Below are the code and all the weights of a small trained network. Each question names an input and a class and asks about switching units off, where a switched-off unit gives its printed mean instead of its output.

import numpy as np


def w(rows, s, z=0):
    codes = np.array(rows[::2]) - 128.0
    scale = np.full(codes.shape[1], s)
    scale[-1] = z or s
    return codes * scale


def norm(h):
    return h / np.sqrt((h * h).mean(-1, keepdims=True) + 1e-5)


def f(y):
    return np.maximum(y, 0)


def log_softmax(a):
    a = a - a.max(-1, keepdims=True)
    return a - np.log(np.exp(a).sum(-1, keepdims=True))


def net(x, mask):
    res = np.array(x, float).reshape(1, 4) / 4 @ E
    u = 0
    for l in range(2):
        y = f(norm(res) @ A[l][:, :-1].T + A[l][:, -1])
        res = res + np.where(mask[u : u + 13], y, B[l][:, -1]) @ B[l][:, :-1]
        u += 13
    return log_softmax(norm(res)[-1] @ U[:, :-1].T + U[:, -1])


A, B = {}, {}
E = w([
[112,224,124,102,130,106,91,129,44],'x0',
[114,112,130,127,254,119,44,124,167],'x1',
[129,128,128,127,127,123,126,128,128],'x2',
[146,134,204,70,130,239,123,127,136],'x3',
],0.0009)
A[0] = w([
[135,121,61,189,58,6,180,188,120,158],'0.n0',
[110,118,47,194,201,59,87,115,138,109],'0.n1',
[184,32,138,148,108,123,147,122,202,225],'0.n2',
[78,145,113,125,169,118,119,79,111,5],'0.n3',
[126,123,74,167,215,93,72,78,146,100],'0.n4',
[139,119,127,131,134,126,132,124,136,65],'0.n5',
[169,134,226,70,140,200,102,195,142,89],'0.n6',
[156,145,172,77,72,228,173,93,111,118],'0.n7',
[126,133,146,128,128,116,139,123,130,97],'0.n8',
[152,121,105,161,26,54,184,183,95,164],'0.n9',
[114,174,119,137,127,142,104,136,99,137],'0.n10',
[128,120,171,108,236,143,26,149,165,46],'0.n11',
[125,84,134,88,90,157,154,180,142,7],'0.n12',
],0.0015,0.0011)
B[0] = w([
[104,125,77,132,215,197,113,81,135,248],'0.n0',
[135,120,159,77,23,116,141,179,131,206],'0.n1',
[81,93,129,143,110,153,186,128,174,252],'0.n2',
[168,131,109,162,139,119,98,126,147,134],'0.n3',
[138,115,174,87,59,98,133,179,139,193],'0.n4',
[123,124,117,129,130,127,129,136,133,128],'0.n5',
[107,130,63,154,116,152,157,73,109,209],'0.n6',
[95,116,163,128,89,58,160,157,140,220],'0.n7',
[128,130,120,138,121,136,115,135,130,128],'0.n8',
[104,122,99,133,215,190,102,88,135,236],'0.n9',
[171,132,149,133,132,124,129,115,114,158],'0.n10',
[110,120,6,159,150,151,140,76,114,208],'0.n11',
[106,150,156,146,101,130,151,98,146,144],'0.n12',
],0.0022,0.0018)
A[1] = w([
[122,93,115,164,149,7,115,186,146,170],'1.n0',
[173,28,172,190,113,69,154,228,230,74],'1.n1',
[152,194,94,124,179,158,85,83,53,63],'1.n2',
[157,203,146,94,119,4,72,214,60,124],'1.n3',
[125,149,227,126,44,133,176,184,112,96],'1.n4',
[156,106,212,60,217,229,77,116,156,135],'1.n5',
[134,143,199,119,56,171,168,121,101,91],'1.n6',
[125,86,105,141,110,194,177,102,155,138],'1.n7',
[153,161,142,43,41,72,92,227,68,162],'1.n8',
[131,204,56,97,176,96,35,113,59,192],'1.n9',
[200,238,236,81,78,138,138,105,24,31],'1.n10',
[155,205,117,150,188,176,101,87,52,2],'1.n11',
[183,61,98,129,147,142,120,102,198,80],'1.n12',
],0.0018,0.00079)
B[1] = w([
[138,154,177,93,148,144,109,156,117,176],'1.n0',
[116,243,134,65,108,91,89,138,3,206],'1.n1',
[128,151,161,108,61,89,161,127,101,192],'1.n2',
[172,68,151,183,179,228,127,117,202,186],'1.n3',
[150,95,172,79,128,114,80,144,161,181],'1.n4',
[118,154,56,203,90,85,205,106,86,183],'1.n5',
[124,132,149,95,134,88,84,164,126,186],'1.n6',
[187,114,139,152,151,131,80,116,155,251],'1.n7',
[133,113,104,170,218,102,92,141,166,181],'1.n8',
[182,149,196,163,74,119,165,111,132,234],'1.n9',
[56,115,16,106,191,93,95,168,106,188],'1.n10',
[123,146,135,93,49,84,160,127,85,177],'1.n11',
[92,130,86,117,175,146,115,145,98,202],'1.n12',
],0.0026,0.002)
U = w([
[72,58,39,194,185,211,183,65,179,186],'0',
[59,140,108,36,169,66,49,221,92,172],'1',
[145,222,126,167,30,80,201,62,37,155],'2',
[229,141,226,217,184,104,75,156,208,75],'3',
[119,54,255,64,27,166,152,145,211,9],'4',
],0.0076,0.0014)

Each question gives the input, the list of numbers given to net, and the class t.
The units are the neurons (one row each of A and B). Each row of codes is followed by its name. A weight is (code - 128) times the scale printed after its matrix; where a second scale follows, it is the last column's (A, B and U).
mask holds one flag per neuron, layer by layer. A switched-off neuron (its flag False) gives its mean, the last column of its row in B, instead of its output. The means were averaged over made-up inputs and are rounded, as every weight is.
A unit's drop is (log p(t) with every unit on - log p(t) with that unit switched off) / (log p(t) with every unit on - log p(t) with every unit switched off).
The circuit of an input: a set's keep is (log p(t) with only the set's units on - log p(t) with every unit switched off) / (log p(t) with every unit on - log p(t) with every unit switched off). Starting from the 12 units with the biggest drops (on a tie, the unit counted first), units are removed one at a time, each time the one whose removal leaves the highest keep (on an exact tie, the one counted first), for as long as the keep stays at least 0.8.
units of the circuit, in order: the units of the circuit, biggest drop first
unit that matters most: the unit with the biggest drop
top k neurons: the k neurons with the biggest drops, biggest first
top k neurons in layer l: the k neurons of layer l with the biggest drops, biggest first
drop when u is switched off: that unit's drop, to one decimal
input [0,0,-6,-7], class 0: units of the circuit, in order : [0.n0]
input [-6,2,-4,-1], class 1: units of the circuit, in order : [1.n1 0.n0]
input [8,1,8,4], class 2: top 3 neurons in layer 1 : [1.n9 1.n2 1.n11]
input [8,-6,1,2], class 1: units of the circuit, in order : [1.n10 1.n8]
input [-7,1,-5,-2], class 1: units of the circuit, in order : [1.n1 0.n11]
input [4,3,-4,0], class 3: top 4 neurons : [0.n0 0.n9 1.n3 0.n4]
input [-5,-7,3,-1], class 0: units of the circuit, in order : [0.n9 0.n0]
input [0,-4,1,-8], class 0: top 2 neurons : [0.n0 1.n1]
input [2,1,-5,-4], class 3: top 2 neurons : [0.n1 0.n4]
input [5,4,8,0], class 3: top 2 neurons : [0.n0 1.n3]
input [5,5,-4,1], class 2: top 2 neurons : [0.n11 0.n7]
input [7,1,7,2], class 2: top 2 neurons : [1.n9 0.n1]
input [0,-3,7,-7], class 0: top 2 neurons : [0.n0 1.n1]
input [3,-4,5,5], class 1: unit that matters most : 1.n10
input [6,-3,-5,1], class 1: top 3 neurons : [1.n10 0.n11 0.n0]
input [0,-3,0,1], class 4: top 4 neurons in layer 0 : [0.n7 0.n11 0.n6 0.n0]
input [-1,-1,-2,2], class 4: top 2 neurons in layer 1 : [1.n10 1.n4]
input [-1,-1,-4,2], class 4: top 3 neurons : [0.n6 1.n10 1.n4]
input [6,1,-1,-1], class 3: top 2 neurons : [1.n3 1.n9]
input [4,6,4,-7], class 3: unit that matters most : 1.n3
input [-3,-4,-1,-8], class 0: drop when 0.n0 is switched off : 0.1
input [1,4,7,4], class 2: drop when 0.n2 is switched off : 0.1
